Below are the code and all the weights of a small trained network. Each question names an input and a class and asks about switching units off, where a switched-off unit gives its printed mean instead of its output.

import numpy as np


def w(rows, s, z=0):
    codes = np.array(rows[::2]) - 128.0
    scale = np.full(codes.shape[1], s)
    scale[-1] = z or s
    return codes * scale


def f(y):
    return np.maximum(y, 0)


def log_softmax(a):
    a = a - a.max(-1, keepdims=True)
    return a - np.log(np.exp(a).sum(-1, keepdims=True))


def net(x, mask):
    res = np.array(x, float).reshape(1, 3) / 4 @ E
    y = f(res @ A[0][:, :-1].T + A[0][:, -1])
    res = res + np.where(mask, y, B[0][:, -1]) @ B[0][:, :-1]
    return log_softmax(res[-1] @ U[:, :-1].T + U[:, -1])


A, B = {}, {}
E = w([
[83,65,54,4,89,67,153],'x0',
[56,159,59,174,236,217,36],'x1',
[150,79,35,173,95,232,219],'x2',
],0.011)
A[0] = w([
[136,152,183,105,122,6,138,180],'n0',
[136,114,74,193,105,197,191,204],'n1',
[105,170,137,218,208,229,7,218],'n2',
[63,127,82,66,173,104,37,177],'n3',
[80,70,96,52,81,75,134,164],'n4',
[161,107,147,111,78,95,197,98],'n5',
[162,158,75,180,140,252,183,232],'n6',
[90,93,131,126,126,145,131,3],'n7',
[94,163,171,123,144,29,25,91],'n8',
[122,127,8,50,147,136,160,213],'n9',
],0.011,0.0034)
B[0] = w([
[146,119,117,34,55,92,117,214],'n0',
[49,82,163,130,131,170,90,217],'n1',
[111,193,93,198,250,106,149,253],'n2',
[137,135,104,142,190,193,146,191],'n3',
[129,159,83,209,112,100,164,205],'n4',
[159,151,133,134,80,63,96,200],'n5',
[100,70,139,153,69,175,154,234],'n6',
[143,98,136,112,119,109,136,133],'n7',
[129,76,171,97,182,199,114,206],'n8',
[77,141,116,214,119,140,136,198],'n9',
],0.019)
U = w([
[77,254,121,241,215,110,147,193],'0',
[147,137,176,56,227,185,110,94],'1',
[167,122,192,73,58,30,111,122],'2',
[180,185,89,88,129,95,156,6],'3',
[41,18,142,170,133,221,168,137],'4',
],0.0086,0.0022)

Each question gives the input, the list of numbers given to net, and the class t.
The units are the neurons (one row each of A and B). Each row of codes is followed by its name. A weight is (code - 128) times the scale printed after its matrix; where a second scale follows, it is the last column's (A, B and U).
mask holds one flag per neuron, in row order. A switched-off neuron (its flag False) gives its mean, the last column of its row in B, instead of its output. The means were averaged over made-up inputs and are rounded, as every weight is.
A unit's drop is (log p(t) with every unit on - log p(t) with that unit switched off) / (log p(t) with every unit on - log p(t) with every unit switched off).
The circuit of an input: a set's keep is (log p(t) with only the set's units on - log p(t) with every unit switched off) / (log p(t) with every unit on - log p(t) with every unit switched off). Starting from all 10 units, units are removed one at a time, each time the one whose removal leaves the highest keep (on an exact tie, the one counted first), for as long as the keep stays at least 0.8.
units of the circuit, in order: the units of the circuit, biggest drop first
top k neurons: the k neurons with the biggest drops, biggest first
drop of u: that unit's drop, to one decimal
input [-3,-2,1], class 4: units of the circuit, in order : (n2)
input [-8,-3,2], class 4: top 3 neurons : (n6; n4; n1)
input [-6,0,3], class 4: top 4 neurons : (n6; n1; n4; n5)
input [6,-2,-2], class 3: units of the circuit, in order : (n2; n1; n6)
input [-1,5,-8], class 1: top 3 neurons : (n8; n4; n9)
input [-4,-1,-3], class 1: units of the circuit, in order : (n4; n9)
input [5,-1,-7], class 1: units of the circuit, in order : (n8; n6)
input [-6,1,-8], class 1: top 2 neurons : (n8; n4)
input [6,-4,-8], class 2: top 2 neurons : (n0; n2)
input [0,-1,-3], class 1: top 2 neurons : (n5; n6)
input [6,1,-1], class 0: top 2 neurons : (n6; n4)
input [5,3,1], class 0: top 2 neurons : (n6; n8)
input [5,-4,2], class 0: drop of n5 : -0.2
input [6,-4,3], class 0: units of the circuit, in order : (n4)
input [5,-2,-3], class 3: drop of n0 : 0.3
input [-8,-2,5], class 4: drop of n6 : 1.0
